Here is a tiny trained network, its code and every weight. The questions are about switching its units off for an input and a target symbol, where a switched-off unit gives its printed mean instead of its output.

import numpy as np


def w(rows, s, z=0):
    codes = np.array(rows[::2]) - 128.0
    scale = np.full(codes.shape[1], s)
    scale[-1] = z or s
    return codes * scale


def norm(h):
    return h / np.sqrt((h * h).mean(-1, keepdims=True) + 1e-5)


def f(y):
    return np.maximum(y, 0)


def softmax(a):
    e = np.exp(a - a.max(-1, keepdims=True))
    return e / e.sum(-1, keepdims=True)


def log_softmax(a):
    a = a - a.max(-1, keepdims=True)
    return a - np.log(np.exp(a).sum(-1, keepdims=True))


def net(x, mask):
    ids = ['ΣΦβγλψω'.index(c) for c in x.split()]
    T = len(ids)
    res = E[ids] + P[:T]
    r = norm(res)
    for j in range(3):
        rows = slice(4 * j, 4 * j + 4)
        q, k, v = (r @ M[0][rows].T for M in (Q, K, V))
        z = softmax(np.where(np.tri(T) > 0, q @ k.T / 4**0.5, -1e9)) @ v
        o = O[0][rows]
        res = res + np.where(mask[j], z, o[:, -1]) @ o[:, :-1]
    y = f(norm(res) @ A[0][:, :-1].T + A[0][:, -1])
    res = res + np.where(mask[3:7], y, B[0][:, -1]) @ B[0][:, :-1]
    return log_softmax(norm(res)[-1] @ U[:, :-1].T + U[:, -1])


Q, K, V, O, A, B = {}, {}, {}, {}, {}, {}
E = w([
[56,203,106,98],'Σ',
[85,145,231,99],'Φ',
[107,110,99,204],'β',
[50,35,221,192],'γ',
[80,99,65,89],'λ',
[129,233,252,88],'ψ',
[107,108,84,63],'ω',
],0.021)
P = w([
[2,160,110,206],'0',
[49,144,93,180],'1',
[94,148,81,171],'2',
[118,144,79,157],'3',
[139,139,82,150],'4',
[160,133,77,136],'5',
[175,128,81,136],'6',
[184,119,79,127],'7',
[197,116,84,125],'8',
[208,115,84,121],'9',
[222,101,80,119],'10',
[230,99,88,118],'11',
[237,91,88,116],'12',
[245,90,90,117],'13',
],0.0079)
Q[0] = w([
[192,171,229,62],'h1',
[124,126,185,73],'h1',
[165,134,77,173],'h1',
[88,153,141,155],'h1',
[130,135,146,139],'h2',
[108,62,170,145],'h2',
[148,156,139,168],'h2',
[113,95,113,116],'h2',
[113,139,175,231],'h3',
[125,6,33,117],'h3',
[252,103,220,71],'h3',
[171,184,61,141],'h3',
],0.031)
K[0] = w([
[127,198,208,107],'h1',
[97,154,169,98],'h1',
[166,118,85,157],'h1',
[133,110,166,140],'h1',
[127,121,134,134],'h2',
[167,75,123,113],'h2',
[122,143,119,162],'h2',
[147,128,108,102],'h2',
[170,144,216,184],'h3',
[116,84,2,193],'h3',
[245,137,147,68],'h3',
[35,191,92,157],'h3',
],0.034)
V[0] = w([
[180,114,134,127],'h1',
[67,73,89,117],'h1',
[170,123,129,72],'h1',
[79,199,142,115],'h1',
[189,191,140,143],'h2',
[102,145,181,59],'h2',
[96,114,150,91],'h2',
[135,108,97,157],'h2',
[146,4,190,134],'h3',
[125,91,94,135],'h3',
[203,111,155,185],'h3',
[145,199,137,137],'h3',
],0.03)
O[0] = w([
[134,116,88,75,77],'h1',
[112,142,91,254,216],'h1',
[184,49,122,101,12],'h1',
[148,112,243,132,123],'h1',
[81,95,76,220,8],'h2',
[121,225,141,188,46],'h2',
[141,178,146,129,129],'h2',
[139,93,123,80,182],'h2',
[28,72,252,141,154],'h3',
[127,141,101,218,153],'h3',
[145,179,189,128,102],'h3',
[168,151,127,48,92],'h3',
],0.022,0.014)
A[0] = w([
[129,188,85,200,103],'n1',
[140,11,223,170,174],'n2',
[161,2,76,94,116],'n3',
[156,36,43,143,3],'n4',
],0.039,0.0031)
B[0] = w([
[84,214,184,152,250],'n1',
[69,88,94,51,210],'n2',
[129,155,146,254,197],'n3',
[181,56,67,39,235],'n4',
],0.05,0.024)
U = w([
[117,161,191,215,222],'Σ',
[92,201,40,34,1],'Φ',
[163,91,78,164,203],'β',
[7,71,97,128,82],'γ',
[209,144,189,85,99],'λ',
[146,124,157,92,77],'ψ',
[121,123,130,80,44],'ω',
],0.012,0.005)

Each question gives the input, a string of symbols that net reads in full, and the target symbol t.
The units are the heads (4 rows each of Q, K, V and O) and the neurons (one row each of A and B). Each row of codes is followed by its name. A weight is (code - 128) times the scale printed after its matrix; where a second scale follows, it is the last column's (O, A, B and U).
mask holds one flag per unit, heads first, then neurons. A switched-off unit (its flag False) gives its mean, the last column of its rows in O or B, instead of its output. The means were averaged over made-up inputs and are rounded, as every weight is.
A unit's drop is (log p(t) with every unit on - log p(t) with that unit switched off) / (log p(t) with every unit on - log p(t) with every unit switched off).
The circuit of an input: a set's keep is (log p(t) with only the set's units on - log p(t) with every unit switched off) / (log p(t) with every unit on - log p(t) with every unit switched off). Starting from all 7 units, units are removed one at a time, each time the one whose removal leaves the highest keep (on an exact tie, the one counted first), for as long as the keep stays at least 0.8.
units of the circuit, in order: the units of the circuit, biggest drop first
k most important neurons: the k neurons with the biggest drops, biggest first
which heads matter: for each layer, one digit per head in row order, 1 if its drop is at least 0.15 and else 0, layers parted by /
drop when u is switched off: that unit's drop, to one decimal
input Φ Φ Φ, target Σ: which heads matter -> 010
input β γ β β λ β ω γ β β Φ γ γ Σ, target Σ: units of the circuit, in order -> [n2]
input β γ β β β λ, target Σ: which heads matter -> 000
input γ λ ψ Σ ψ β Φ β γ β ψ Φ, target λ: which heads matter -> 001
input λ β Φ Φ β Φ λ ψ λ, target β: which heads matter -> 101
input γ γ β Φ γ β ω, target Σ: which heads matter -> 010
input β ω γ λ γ β ψ, target λ: which heads matter -> 001
input β β Φ ψ, target λ: which heads matter -> 101
input γ β Σ β Σ γ Φ ω β ω ω, target β: 3 most important neurons -> [n4, n2, n3]
input λ ω γ Φ Φ Φ β, target Σ: which heads matter -> 001
input Φ γ λ β, target Σ: which heads matter -> 100
input γ γ β Φ λ β β, target β: which heads matter -> 010
input β β ω, target Σ: which heads matter -> 000
input ω γ β λ, target Σ: which heads matter -> 010
input λ γ λ Φ β β β β ω λ γ λ, target β: 3 most important neurons -> [n4, n2, n3]
input λ β ψ γ Φ β, target Φ: most important neuron -> [n4]
input β ψ Φ β β β Σ λ ω γ β Φ β, target β: drop when n4 is switched off -> 0.2
input ψ γ Φ, target λ: drop when n3 is switched off -> 0.0
input Φ γ β Φ ω β, target Φ: drop when h3 is switched off -> 2.8
input λ ψ ω ψ γ β Φ β β γ ω Φ β ω, target β: drop when n4 is switched off -> 0.4
